Below is a small trained network, with its code and all its weights. Each question gives an input and a class and asks what happens when units are switched off, that is, made to give their printed mean instead of their output.

import numpy as np


def w(rows, s, z=0):
    codes = np.array(rows[::2]) - 128.0
    scale = np.full(codes.shape[1], s)
    scale[-1] = z or s
    return codes * scale


def f(y):
    return y / 2 * (1 + np.tanh(0.7978845608 * (y + 0.044715 * y**3)))


def log_softmax(a):
    a = a - a.max(-1, keepdims=True)
    return a - np.log(np.exp(a).sum(-1, keepdims=True))


def net(x, mask):
    res = np.array(x, float).reshape(1, 7) / 4 @ E
    y = f(res @ A[0][:, :-1].T + A[0][:, -1])
    res = res + np.where(mask, y, B[0][:, -1]) @ B[0][:, :-1]
    return log_softmax(res[-1] @ U[:, :-1].T + U[:, -1])


A, B = {}, {}
E = w([
[74,102,159,196,103,111,45,156],'x0',
[2,80,113,62,161,62,156,81],'x1',
[128,119,112,127,129,134,120,127],'x2',
[41,196,126,118,119,221,126,43],'x3',
[128,131,135,130,127,130,131,130],'x4',
[153,24,218,114,135,182,134,84],'x5',
[130,136,139,123,125,124,131,132],'x6',
],0.0068)
A[0] = w([
[151,67,192,117,118,149,132,85,39],'neuron 0',
[152,91,148,130,139,62,155,156,87],'neuron 1',
[142,61,172,124,147,183,148,124,60],'neuron 2',
[114,182,71,142,100,102,137,182,61],'neuron 3',
[84,123,162,115,97,97,58,142,70],'neuron 4',
[71,93,130,109,140,99,194,126,97],'neuron 5',
[197,138,102,152,68,165,131,108,160],'neuron 6',
[188,142,110,129,153,171,72,125,97],'neuron 7',
[95,111,120,111,126,78,148,81,116],'neuron 8',
[118,171,121,117,81,165,78,45,119],'neuron 9',
[193,89,114,100,112,84,103,154,112],'neuron 10',
[92,171,134,100,108,213,101,93,57],'neuron 11',
[131,85,206,111,157,163,130,131,255],'neuron 12',
[61,117,187,212,87,117,46,141,112],'neuron 13',
[147,138,101,82,151,143,149,149,39],'neuron 14',
[121,133,150,203,139,102,57,101,62],'neuron 15',
[112,189,73,163,150,68,135,116,56],'neuron 16',
[186,99,112,91,119,60,98,138,74],'neuron 17',
[170,163,147,175,75,167,155,154,36],'neuron 18',
[73,94,92,113,157,80,171,121,116],'neuron 19',
[179,127,79,103,133,161,254,86,84],'neuron 20',
],0.009,0.008)
B[0] = w([
[183,179,103,117,45,172,93,54,141],'neuron 0',
[107,138,169,181,121,100,122,98,153],'neuron 1',
[189,183,91,146,58,146,90,73,144],'neuron 2',
[171,192,103,124,81,177,103,56,151],'neuron 3',
[181,73,148,104,117,133,150,138,132],'neuron 4',
[162,104,181,116,135,173,74,175,170],'neuron 5',
[108,102,167,94,164,152,79,178,182],'neuron 6',
[104,53,180,97,130,152,105,169,142],'neuron 7',
[155,86,181,86,155,168,84,160,167],'neuron 8',
[135,142,175,178,168,68,125,127,165],'neuron 9',
[79,167,174,175,155,112,146,81,168],'neuron 10',
[108,127,185,207,145,50,129,95,150],'neuron 11',
[126,176,69,117,161,124,98,113,254],'neuron 12',
[134,68,73,95,105,120,208,118,187],'neuron 13',
[178,66,197,101,60,102,176,87,116],'neuron 14',
[114,60,146,75,105,132,191,153,132],'neuron 15',
[209,141,140,140,48,180,86,53,150],'neuron 16',
[94,135,158,185,131,114,137,94,149],'neuron 17',
[138,73,202,77,129,167,79,162,137],'neuron 18',
[159,126,181,125,129,145,66,158,191],'neuron 19',
[138,44,101,108,113,85,249,125,170],'neuron 20',
],0.013,0.0076)
U = w([
[129,102,228,94,149,201,58,183,44],'0',
[169,201,89,143,48,170,83,65,78],'1',
[97,151,200,246,167,49,141,92,31],'2',
[138,48,105,101,84,106,239,139,76],'3',
[105,168,91,130,161,131,108,160,249],'4',
[106,164,89,129,160,133,101,159,239],'5',
],0.012,0.011)

Each question gives the input, the list of numbers given to net, and the class t.
The units are the neurons (one row each of A and B). Each row of codes is followed by its name. A weight is (code - 128) times the scale printed after its matrix; where a second scale follows, it is the last column's (A, B and U).
mask holds one flag per neuron, in row order. A switched-off neuron (its flag False) gives its mean, the last column of its row in B, instead of its output. The means were averaged over made-up inputs and are rounded, as every weight is.
A unit's drop is (log p(t) with every unit on - log p(t) with that unit switched off) / (log p(t) with every unit on - log p(t) with every unit switched off).
The circuit of an input: a set's keep is (log p(t) with only the set's units on - log p(t) with every unit switched off) / (log p(t) with every unit on - log p(t) with every unit switched off). Starting from the 12 units with the biggest drops (on a tie, the unit counted first), units are removed one at a time, each time the one whose removal leaves the highest keep (on an exact tie, the one counted first), for as long as the keep stays at least 0.8.
circuit, biggest first: the units of the circuit, biggest drop first
most important unit: the unit with the biggest drop
top k neurons: the k neurons with the biggest drops, biggest first
drop when u is switched off: that unit's drop, to one decimal
input [8,5,-7,5,-1,0,1], class 3: circuit, biggest first => [neuron 13]
input [5,-5,7,-2,1,-8,7], class 1: top 2 neurons => [neuron 3; neuron 16]
input [7,-4,5,4,-6,-4,6], class 3: circuit, biggest first => [neuron 13; neuron 15]
input [-4,-5,8,5,8,6,5], class 4: top 2 neurons => [neuron 6; neuron 12]
input [-1,4,-6,7,3,-5,3], class 2: circuit, biggest first => [neuron 11; neuron 9]
input [8,-3,0,-1,2,-8,7], class 1: top 3 neurons => [neuron 3; neuron 16; neuron 20]
input [-6,-8,-7,4,6,3,0], class 0: top 2 neurons => [neuron 6; neuron 18]
input [6,-5,-5,-2,-4,-7,-1], class 1: top 2 neurons => [neuron 3; neuron 16]
input [-5,0,3,-5,-2,-1,-5], class 2: circuit, biggest first => [neuron 10; neuron 17; neuron 1]
input [-8,6,-8,-3,2,-2,-5], class 3: top 2 neurons => [neuron 20; neuron 6]
input [-1,7,-1,8,4,-2,1], class 2: top 2 neurons => [neuron 11; neuron 9]
input [3,6,-6,-6,5,1,-3], class 0: top 3 neurons => [neuron 5; neuron 19; neuron 8]
input [4,-1,4,0,0,-7,-7], class 1: circuit, biggest first => [neuron 3; neuron 16]
input [7,8,-4,-6,-7,3,-2], class 0: most important unit => neuron 19
input [0,-5,-2,0,4,-4,-5], class 0: top 3 neurons => [neuron 6; neuron 12; neuron 18]
input [2,0,6,-7,7,4,5], class 2: top 3 neurons => [neuron 10; neuron 1; neuron 17]
input [5,-1,0,-8,-8,-7,8], class 2: top 4 neurons => [neuron 10; neuron 17; neuron 1; neuron 12]
input [-7,0,6,3,-4,8,-4], class 1: top 4 neurons => [neuron 2; neuron 0; neuron 12; neuron 13]
input [-3,0,5,-4,-7,7,-3], class 1: drop when neuron 0 is switched off => 0.2
input [-2,1,0,7,2,-7,-8], class 1: circuit, biggest first => [neuron 16]
input [-5,6,-3,2,4,-6,5], class 0: drop when neuron 12 is switched off => 0.2
input [-4,-4,-4,-3,-7,8,0], class 1: drop when neuron 2 is switched off => 0.2
